Below are the code and all the weights of a small trained network. Each question names an input and a target symbol and asks about switching units off, where a switched-off unit gives its printed mean instead of its output.

import numpy as np


def w(rows, s, z=0):
    codes = np.array(rows[::2]) - 128.0
    scale = np.full(codes.shape[1], s)
    scale[-1] = z or s
    return codes * scale


def f(y):
    return np.maximum(y, 0)


def softmax(a):
    e = np.exp(a - a.max(-1, keepdims=True))
    return e / e.sum(-1, keepdims=True)


def log_softmax(a):
    a = a - a.max(-1, keepdims=True)
    return a - np.log(np.exp(a).sum(-1, keepdims=True))


def net(x, mask):
    ids = ['γεζημσψω'.index(c) for c in x.split()]
    T = len(ids)
    res = E[ids] + P[:T]
    r = res
    for j in range(2):
        rows = slice(4 * j, 4 * j + 4)
        q, k, v = (r @ M[0][rows].T for M in (Q, K, V))
        z = softmax(np.where(np.tri(T) > 0, q @ k.T / 4**0.5, -1e9)) @ v
        o = O[0][rows]
        res = res + np.where(mask[j], z, o[:, -1]) @ o[:, :-1]
    y = f(res @ A[0][:, :-1].T + A[0][:, -1])
    res = res + np.where(mask[2:10], y, B[0][:, -1]) @ B[0][:, :-1]
    return log_softmax(res[-1] @ U[:, :-1].T + U[:, -1])


Q, K, V, O, A, B = {}, {}, {}, {}, {}, {}
E = w([
[134,66,123],'γ',
[131,73,116],'ε',
[207,126,120],'ζ',
[78,79,77],'η',
[253,122,168],'μ',
[130,193,169],'σ',
[143,69,201],'ψ',
[190,99,98],'ω',
],0.021)
P = w([
[59,50,249],'0',
[144,128,168],'1',
[116,114,141],'2',
[118,112,136],'3',
[130,115,140],'4',
[129,115,134],'5',
[130,111,130],'6',
[163,125,138],'7',
[155,111,133],'8',
[182,130,128],'9',
[185,120,138],'10',
[203,138,116],'11',
],0.013)
Q[0] = w([
[175,15,86],'h1',
[88,247,140],'h1',
[164,90,60],'h1',
[170,150,146],'h1',
[153,167,160],'h2',
[85,123,209],'h2',
[102,105,106],'h2',
[117,151,84],'h2',
],0.012)
K[0] = w([
[112,89,200],'h1',
[182,176,87],'h1',
[110,51,202],'h1',
[110,153,141],'h1',
[143,148,4],'h2',
[56,113,104],'h2',
[72,133,164],'h2',
[135,208,137],'h2',
],0.016)
V[0] = w([
[113,34,128],'h1',
[221,67,6],'h1',
[39,109,96],'h1',
[45,145,58],'h1',
[63,145,128],'h2',
[164,146,92],'h2',
[189,163,65],'h2',
[96,43,137],'h2',
],0.011)
O[0] = w([
[7,202,162,245],'h1',
[43,56,99,1],'h1',
[182,216,61,129],'h1',
[194,254,19,30],'h1',
[220,151,61,83],'h2',
[51,170,141,101],'h2',
[59,97,86,76],'h2',
[81,172,127,193],'h2',
],0.007,0.011)
A[0] = w([
[186,150,172,103],'n1',
[171,122,159,255],'n2',
[85,195,25,172],'n3',
[156,219,78,81],'n4',
[201,136,181,176],'n5',
[163,173,127,194],'n6',
[134,2,161,72],'n7',
[198,163,22,59],'n8',
],0.0094,0.0036)
B[0] = w([
[111,194,148,198],'n1',
[27,186,2,210],'n2',
[217,133,144,165],'n3',
[202,49,218,172],'n4',
[129,46,64,227],'n5',
[137,63,33,178],'n6',
[201,178,122,246],'n7',
[76,159,165,147],'n8',
],0.0077,0.012)
U = w([
[213,2,150,91],'γ',
[180,73,43,253],'ε',
[121,230,154,97],'ζ',
[143,186,165,43],'η',
[166,54,114,147],'μ',
[247,193,138,123],'σ',
[117,214,118,83],'ψ',
[115,68,100,161],'ω',
],0.0082,0.0056)

Each question gives the input, a string of symbols that net reads in full, and the target symbol t.
The units are the heads (4 rows each of Q, K, V and O) and the neurons (one row each of A and B). Each row of codes is followed by its name. A weight is (code - 128) times the scale printed after its matrix; where a second scale follows, it is the last column's (O, A, B and U).
mask holds one flag per unit, heads first, then neurons. A switched-off unit (its flag False) gives its mean, the last column of its rows in O or B, instead of its output. The means were averaged over made-up inputs and are rounded, as every weight is.
A unit's drop is (log p(t) with every unit on - log p(t) with that unit switched off) / (log p(t) with every unit on - log p(t) with every unit switched off).
The circuit of an input: a set's keep is (log p(t) with only the set's units on - log p(t) with every unit switched off) / (log p(t) with every unit on - log p(t) with every unit switched off). Starting from all 10 units, units are removed one at a time, each time the one whose removal leaves the highest keep (on an exact tie, the one counted first), for as long as the keep stays at least 0.8.
circuit, biggest first: the units of the circuit, biggest drop first
most important unit: the unit with the biggest drop
k most important neurons: the k neurons with the biggest drops, biggest first
which heads matter: for each layer, one digit per head in row order, 1 if its drop is at least 0.15 and else 0, layers parted by /
drop when u is switched off: that unit's drop, to one decimal
input μ ε σ ψ ω σ ζ σ ε μ ζ, target γ: which heads matter -> 11
input μ μ ψ γ σ ω η ψ ω η σ ω, target γ: 2 most important neurons -> (n1, n2)
input σ ε η ψ η σ, target ε: circuit, biggest first -> (h1, n6, n5)
input σ η σ η γ η ω μ, target ε: circuit, biggest first -> (n5, h1, n2)
input γ ω ε ζ, target ζ: circuit, biggest first -> (h1, h2)
input γ ε ω μ, target ζ: most important neuron -> (n4)
input σ μ σ ζ η η ε, target ε: circuit, biggest first -> (h1, n5, n2, h2)
input μ η η ε μ η μ ζ σ ζ, target γ: which heads matter -> 10
input μ η ω η σ ω γ ω, target γ: which heads matter -> 10
input η ζ ω η γ ε η, target σ: which heads matter -> 10
input σ σ γ σ, target ε: circuit, biggest first -> (h1, n5, n2)
input γ ζ η μ ω η η ε, target ζ: 3 most important neurons -> (n5, n6, n4)
input γ η η γ ζ η ω ω η, target ζ: circuit, biggest first -> (n5, h1)
input η ω μ σ η ω ψ, target σ: most important unit -> h1
input σ ζ γ, target ε: which heads matter -> 11
input η η μ γ η η μ η, target σ: 2 most important neurons -> (n3, n4)
input η ε ζ ω, target σ: 4 most important neurons -> (n3, n4, n5, n2)
input σ ω η ω σ μ η η η μ σ ζ, target ε: drop when h1 is switched off -> 1.0
input γ ψ μ ψ, target ζ: drop when n6 is switched off -> 0.2
input μ μ ζ ζ σ μ μ ε η, target γ: drop when n2 is switched off -> 0.2
